Below is a small trained network, with its code and all its weights. Each question gives an input and a class and asks what happens when units are switched off, that is, made to give their printed mean instead of their output.

import numpy as np


def w(rows, s, z=0):
    codes = np.array(rows[::2]) - 128.0
    scale = np.full(codes.shape[1], s)
    scale[-1] = z or s
    return codes * scale


def f(y):
    return np.maximum(y, 0)


def log_softmax(a):
    a = a - a.max(-1, keepdims=True)
    return a - np.log(np.exp(a).sum(-1, keepdims=True))


def net(x, mask):
    res = np.array(x, float).reshape(1, 6) / 4 @ E
    y = f(res @ A[0][:, :-1].T + A[0][:, -1])
    res = res + np.where(mask, y, B[0][:, -1]) @ B[0][:, :-1]
    return log_softmax(res[-1] @ U[:, :-1].T + U[:, -1])


A, B = {}, {}
E = w([
[216,150,160,51,62,220,87],'x0',
[51,255,171,53,61,100,157],'x1',
[90,106,116,216,17,194,142],'x2',
[69,230,68,201,209,241,130],'x3',
[110,188,65,102,125,155,38],'x4',
[200,132,78,91,174,174,211],'x5',
],0.0097)
A[0] = w([
[172,125,236,165,98,158,134,185],'n0',
[127,144,84,143,129,226,67,164],'n1',
[145,173,188,54,152,24,156,228],'n2',
[120,160,131,144,160,253,81,119],'n3',
[94,130,110,161,117,67,53,161],'n4',
[153,147,143,139,120,197,188,175],'n5',
[36,123,31,147,116,151,143,147],'n6',
[37,169,112,128,101,92,139,126],'n7',
[132,132,203,195,36,89,166,168],'n8',
[103,88,167,152,57,94,27,152],'n9',
[159,142,74,14,154,126,40,230],'n10',
[62,189,2,103,176,164,108,254],'n11',
[91,150,103,133,124,115,176,109],'n12',
[71,36,143,167,125,176,75,165],'n13',
[77,122,92,122,107,96,92,192],'n14',
[151,112,51,147,207,61,206,209],'n15',
],0.0098,0.004)
B[0] = w([
[111,67,119,79,87,212,68,195],'n0',
[87,202,13,124,186,138,101,218],'n1',
[98,97,252,34,125,89,162,245],'n2',
[116,188,85,70,193,210,100,218],'n3',
[105,187,136,116,129,35,148,196],'n4',
[104,85,94,149,168,161,78,186],'n5',
[134,176,103,173,103,148,151,204],'n6',
[88,157,154,191,108,152,110,203],'n7',
[57,118,108,152,45,178,67,223],'n8',
[136,180,88,160,49,68,62,233],'n9',
[204,171,159,101,136,142,108,230],'n10',
[159,211,111,146,180,193,205,251],'n11',
[143,115,192,147,115,154,172,161],'n12',
[148,115,70,149,108,112,99,203],'n13',
[171,183,136,162,91,1,188,182],'n14',
[158,31,149,123,191,48,190,221],'n15',
],0.0084,0.013)
U = w([
[146,195,137,204,127,136,187,33],'0',
[118,61,126,121,60,197,97,125],'1',
[24,134,231,57,147,94,151,132],'2',
[242,142,190,18,99,122,97,105],'3',
[112,155,104,169,78,60,88,112],'4',
[138,197,42,70,225,143,95,123],'5',
[252,97,115,119,229,73,192,253],'6',
],0.011,0.0022)

Each question gives the input, the list of numbers given to net, and the class t.
The units are the neurons (one row each of A and B). Each row of codes is followed by its name. A weight is (code - 128) times the scale printed after its matrix; where a second scale follows, it is the last column's (A, B and U).
mask holds one flag per neuron, in row order. A switched-off neuron (its flag False) gives its mean, the last column of its row in B, instead of its output. The means were averaged over made-up inputs and are rounded, as every weight is.
A unit's drop is (log p(t) with every unit on - log p(t) with that unit switched off) / (log p(t) with every unit on - log p(t) with every unit switched off).
The circuit of an input: a set's keep is (log p(t) with only the set's units on - log p(t) with every unit switched off) / (log p(t) with every unit on - log p(t) with every unit switched off). Starting from the 12 units with the biggest drops (on a tie, the unit counted first), units are removed one at a time, each time the one whose removal leaves the highest keep (on an exact tie, the one counted first), for as long as the keep stays at least 0.8.
circuit, biggest first: the units of the circuit, biggest drop first
unit that matters most: the unit with the biggest drop
k most important neurons: the k neurons with the biggest drops, biggest first
drop when u is switched off: that unit's drop, to one decimal
input [-8,0,1,5,1,4], class 0: circuit, biggest first -> n6
input [-3,1,-8,1,-4,3], class 6: 2 most important neurons -> n15, n8
input [1,6,3,5,-6,-7], class 4: circuit, biggest first -> n2, n8
input [6,-5,2,0,4,-6], class 5: 2 most important neurons -> n1, n3
input [-2,1,2,7,-8,-8], class 4: 3 most important neurons -> n11, n8, n13
input [6,2,6,-7,5,-2], class 4: 2 most important neurons -> n9, n2
input [2,8,-2,4,-4,7], class 2: 2 most important neurons -> n2, n1
input [-7,5,8,-2,-4,3], class 1: circuit, biggest first -> n8, n4
input [5,5,-7,-1,-7,1], class 2: 2 most important neurons -> n2, n9
input [8,-1,6,-1,7,-7], class 5: 2 most important neurons -> n1, n3
input [-8,-1,7,5,-7,-5], class 4: 2 most important neurons -> n8, n11
input [4,5,4,-7,-7,-5], class 1: 2 most important neurons -> n8, n0
input [-1,0,6,-3,-5,-2], class 1: 2 most important neurons -> n0, n8
input [-7,2,5,-1,7,0], class 0: unit that matters most -> n11
input [-4,2,-6,3,-4,4], class 6: drop when n15 is switched off -> 0.2
input [0,3,-1,-7,-7,1], class 2: drop when n2 is switched off -> 0.7
input [0,8,1,0,1,5], class 2: drop when n2 is switched off -> 0.3
input [4,7,-7,4,-2,-1], class 2: drop when n9 is switched off -> 0.2
